Below is a small trained network, with its code and all its weights. Each question gives an input and a class and asks what happens when units are switched off, that is, made to give their printed mean instead of their output.

import numpy as np


def w(rows, s, z=0):
    codes = np.array(rows[::2]) - 128.0
    scale = np.full(codes.shape[1], s)
    scale[-1] = z or s
    return codes * scale


def f(y):
    return y / 2 * (1 + np.tanh(0.7978845608 * (y + 0.044715 * y**3)))


def log_softmax(a):
    a = a - a.max(-1, keepdims=True)
    return a - np.log(np.exp(a).sum(-1, keepdims=True))


def net(x, mask):
    res = np.array(x, float).reshape(1, 7) / 4 @ E
    y = f(res @ A[0][:, :-1].T + A[0][:, -1])
    res = res + np.where(mask, y, B[0][:, -1]) @ B[0][:, :-1]
    return log_softmax(res[-1] @ U[:, :-1].T + U[:, -1])


A, B = {}, {}
E = w([
[111,120,125,128,112,106,133,111,130],'x0',
[111,173,205,247,87,73,233,166,133],'x1',
[148,121,147,118,145,139,122,159,131],'x2',
[133,125,122,135,124,113,128,125,113],'x3',
[139,98,150,105,109,96,136,133,130],'x4',
[187,86,149,178,220,119,169,40,169],'x5',
[212,195,143,138,92,34,76,85,196],'x6',
],0.014)
A[0] = w([
[102,175,173,180,99,130,248,191,116,164],'n0',
[116,118,41,74,79,127,63,119,129,185],'n1',
[143,192,203,194,121,97,182,133,175,101],'n2',
[145,214,119,141,66,111,73,161,132,159],'n3',
[232,157,127,166,158,100,128,57,186,117],'n4',
[191,191,159,117,60,131,69,110,157,178],'n5',
[83,120,113,93,77,165,131,182,85,255],'n6',
[167,44,126,139,189,185,194,57,152,196],'n7',
],0.011,0.0063)
B[0] = w([
[122,150,191,161,56,158,98,130,104,248],'n0',
[203,142,132,98,191,144,134,176,120,241],'n1',
[149,36,70,133,68,122,217,201,138,241],'n2',
[131,159,136,107,121,77,172,151,169,208],'n3',
[169,57,81,88,107,164,105,93,198,245],'n4',
[116,203,153,119,129,61,179,112,250,220],'n5',
[117,115,63,94,64,174,126,183,132,231],'n6',
[94,43,161,162,162,124,107,74,87,244],'n7',
],0.014,0.018)
U = w([
[155,77,21,111,106,170,164,156,122,255],'0',
[83,80,122,118,204,141,99,70,44,135],'1',
[101,180,124,139,58,149,119,150,60,118],'2',
[131,86,177,253,129,144,146,83,82,91],'3',
[162,203,129,74,169,87,132,134,144,92],'4',
[150,113,94,83,154,108,70,34,165,69],'5',
[107,193,134,166,90,67,179,139,136,46],'6',
],0.012,0.0039)

Each question gives the input, the list of numbers given to net, and the class t.
The units are the neurons (one row each of A and B). Each row of codes is followed by its name. A weight is (code - 128) times the scale printed after its matrix; where a second scale follows, it is the last column's (A, B and U).
mask holds one flag per neuron, in row order. A switched-off neuron (its flag False) gives its mean, the last column of its row in B, instead of its output. The means were averaged over made-up inputs and are rounded, as every weight is.
A unit's drop is (log p(t) with every unit on - log p(t) with that unit switched off) / (log p(t) with every unit on - log p(t) with every unit switched off).
The circuit of an input: a set's keep is (log p(t) with only the set's units on - log p(t) with every unit switched off) / (log p(t) with every unit on - log p(t) with every unit switched off). Starting from all 8 units, units are removed one at a time, each time the one whose removal leaves the highest keep (on an exact tie, the one counted first), for as long as the keep stays at least 0.8.
circuit, biggest first: the units of the circuit, biggest drop first
most important unit: the unit with the biggest drop
top k neurons: the k neurons with the biggest drops, biggest first
drop when u is switched off: that unit's drop, to one decimal
input [-4,8,-5,4,-2,-2,-4], class 2: circuit, biggest first -> [n0]
input [-4,-7,-7,-5,0,7,0], class 1: top 2 neurons -> [n7; n5]
input [-2,-1,0,1,4,4,7], class 5: circuit, biggest first -> [n4; n5]
input [-1,-3,-8,-8,8,-5,1], class 4: top 2 neurons -> [n2; n4]
input [-5,-2,6,-2,-1,-8,1], class 4: top 2 neurons -> [n2; n4]
input [8,2,0,5,8,-8,-2], class 2: top 2 neurons -> [n2; n4]
input [4,8,-5,-5,6,1,1], class 0: top 2 neurons -> [n2; n7]
input [1,-8,-7,-5,0,-3,1], class 4: circuit, biggest first -> [n2; n1]
input [-1,0,-8,-5,1,6,-2], class 1: top 2 neurons -> [n0; n7]
input [5,-7,-2,0,6,8,-1], class 1: top 2 neurons -> [n7; n5]
input [7,0,0,-6,3,8,5], class 5: top 2 neurons -> [n6; n4]
input [7,-8,4,6,8,1,2], class 5: top 2 neurons -> [n2; n3]
input [2,-6,-7,7,-1,1,-7], class 1: top 2 neurons -> [n2; n7]
input [6,2,-7,4,6,-7,-3], class 2: circuit, biggest first -> [n2]
input [-1,6,6,-2,3,4,-1], class 3: top 2 neurons -> [n0; n6]
input [5,6,2,-2,2,1,7], class 0: top 2 neurons -> [n2; n4]
input [-8,6,-7,5,8,-3,-6], class 2: drop when n0 is switched off -> 0.4
input [6,2,-5,-7,8,-8,-7], class 2: drop when n4 is switched off -> 0.3
input [4,8,1,6,8,-6,0], class 2: drop when n4 is switched off -> 0.0
input [-8,-4,7,7,-4,1,-4], class 1: drop when n2 is switched off -> 0.4
input [5,6,8,-3,-5,-5,2], class 6: most important unit -> n3
